Below is a small trained network, with its code and all its weights. Each question gives an input and a class and asks what happens when units are switched off, that is, made to give their printed mean instead of their output.

import numpy as np


def w(rows, s, z=0):
    codes = np.array(rows[::2]) - 128.0
    scale = np.full(codes.shape[1], s)
    scale[-1] = z or s
    return codes * scale


def f(y):
    return y / 2 * (1 + np.tanh(0.7978845608 * (y + 0.044715 * y**3)))


def log_softmax(a):
    a = a - a.max(-1, keepdims=True)
    return a - np.log(np.exp(a).sum(-1, keepdims=True))


def net(x, mask):
    res = np.array(x, float).reshape(1, 5) / 4 @ E
    y = f(res @ A[0][:, :-1].T + A[0][:, -1])
    res = res + np.where(mask, y, B[0][:, -1]) @ B[0][:, :-1]
    return log_softmax(res[-1] @ U[:, :-1].T + U[:, -1])


A, B = {}, {}
E = w([
[255,90,219,137],'x0',
[94,230,87,177],'x1',
[144,132,122,112],'x2',
[249,69,32,218],'x3',
[118,128,130,128],'x4',
],0.0093)
A[0] = w([
[135,113,147,111,60],'N1',
[157,100,102,143,143],'N2',
[85,132,148,152,180],'N3',
[146,80,104,173,144],'N4',
[139,85,162,132,18],'N5',
[173,106,100,131,214],'N6',
[106,148,137,132,42],'N7',
[135,87,129,157,29],'N8',
[138,106,129,150,30],'N9',
[136,128,60,145,76],'N10',
[169,88,107,176,230],'N11',
[153,124,208,119,59],'N12',
[136,163,130,130,118],'N13',
[133,125,79,130,35],'N14',
[150,57,69,141,107],'N15',
[95,149,115,55,155],'N16',
[108,98,106,132,135],'N17',
[134,164,55,170,72],'N18',
[144,140,29,141,63],'N19',
[110,148,125,91,117],'N20',
[74,124,108,107,74],'N21',
[131,104,91,149,51],'N22',
[162,94,120,131,7],'N23',
[124,82,81,70,82],'N24',
[107,97,150,57,72],'N25',
[133,121,193,118,51],'N26',
[114,105,152,78,66],'N27',
[139,144,106,94,197],'N28',
[77,153,153,95,253],'N29',
[121,103,175,89,67],'N30',
[154,249,178,128,174],'N31',
],0.016,0.0054)
B[0] = w([
[119,149,151,105,137],'N1',
[88,93,99,151,181],'N2',
[124,92,117,121,179],'N3',
[79,66,85,140,198],'N4',
[210,157,174,46,155],'N5',
[65,121,100,211,208],'N6',
[46,177,137,232,138],'N7',
[203,102,222,69,141],'N8',
[112,92,230,96,131],'N9',
[110,213,213,155,181],'N10',
[99,117,21,180,238],'N11',
[166,167,248,16,202],'N12',
[53,92,80,132,139],'N13',
[150,182,166,215,146],'N14',
[111,68,84,151,207],'N15',
[167,54,49,164,211],'N16',
[182,62,150,108,146],'N17',
[71,224,220,174,205],'N18',
[105,231,185,135,206],'N19',
[99,96,84,124,165],'N20',
[159,82,18,190,179],'N21',
[156,171,186,135,152],'N22',
[186,109,180,70,153],'N23',
[59,95,34,141,153],'N24',
[235,194,200,112,187],'N25',
[199,202,203,72,177],'N26',
[144,145,242,133,168],'N27',
[119,145,174,153,153],'N28',
[224,57,99,127,255],'N29',
[215,206,177,66,180],'N30',
[101,2,41,201,229],'N31',
],0.006,0.011)
U = w([
[113,6,115,128,253],'0',
[70,48,62,154,58],'1',
[94,121,157,134,51],'2',
],0.012,0.0042)

Each question gives the input, the list of numbers given to net, and the class t.
The units are the neurons (one row each of A and B). Each row of codes is followed by its name. A weight is (code - 128) times the scale printed after its matrix; where a second scale follows, it is the last column's (A, B and U).
mask holds one flag per neuron, in row order. A switched-off neuron (its flag False) gives its mean, the last column of its row in B, instead of its output. The means were averaged over made-up inputs and are rounded, as every weight is.
A unit's drop is (log p(t) with every unit on - log p(t) with that unit switched off) / (log p(t) with every unit on - log p(t) with every unit switched off).
The circuit of an input: a set's keep is (log p(t) with only the set's units on - log p(t) with every unit switched off) / (log p(t) with every unit on - log p(t) with every unit switched off). Starting from the 12 units with the biggest drops (on a tie, the unit counted first), units are removed one at a time, each time the one whose removal leaves the highest keep (on an exact tie, the one counted first), for as long as the keep stays at least 0.8.
units of the circuit, in order: the units of the circuit, biggest drop first
most important unit: the unit with the biggest drop
top k neurons: the k neurons with the biggest drops, biggest first
drop of u: that unit's drop, to one decimal
input [5,4,-7,-7,5], class 0: most important unit : N31
input [4,3,-5,6,4], class 1: units of the circuit, in order : N11; N6
input [6,3,3,7,3], class 1: units of the circuit, in order : N11; N6
input [-5,6,-2,1,5], class 2: top 3 neurons : N18; N19; N11
input [-5,1,8,7,5], class 2: top 3 neurons : N19; N18; N10
input [8,5,1,2,0], class 1: units of the circuit, in order : N11; N29; N6
input [0,3,8,3,1], class 2: top 2 neurons : N31; N16
input [7,3,0,-8,-2], class 0: top 4 neurons : N31; N29; N18; N19
input [1,6,6,-7,-1], class 0: top 3 neurons : N29; N11; N6
input [0,5,6,6,-3], class 2: top 4 neurons : N18; N19; N10; N31
input [-5,-1,-6,-7,-5], class 0: drop of N25 : 0.2
input [8,5,8,2,-5], class 1: drop of N27 : 0.1
input [-3,-2,3,7,5], class 1: drop of N11 : 0.1
input [-7,-1,-4,-7,-8], class 0: units of the circuit, in order : N29
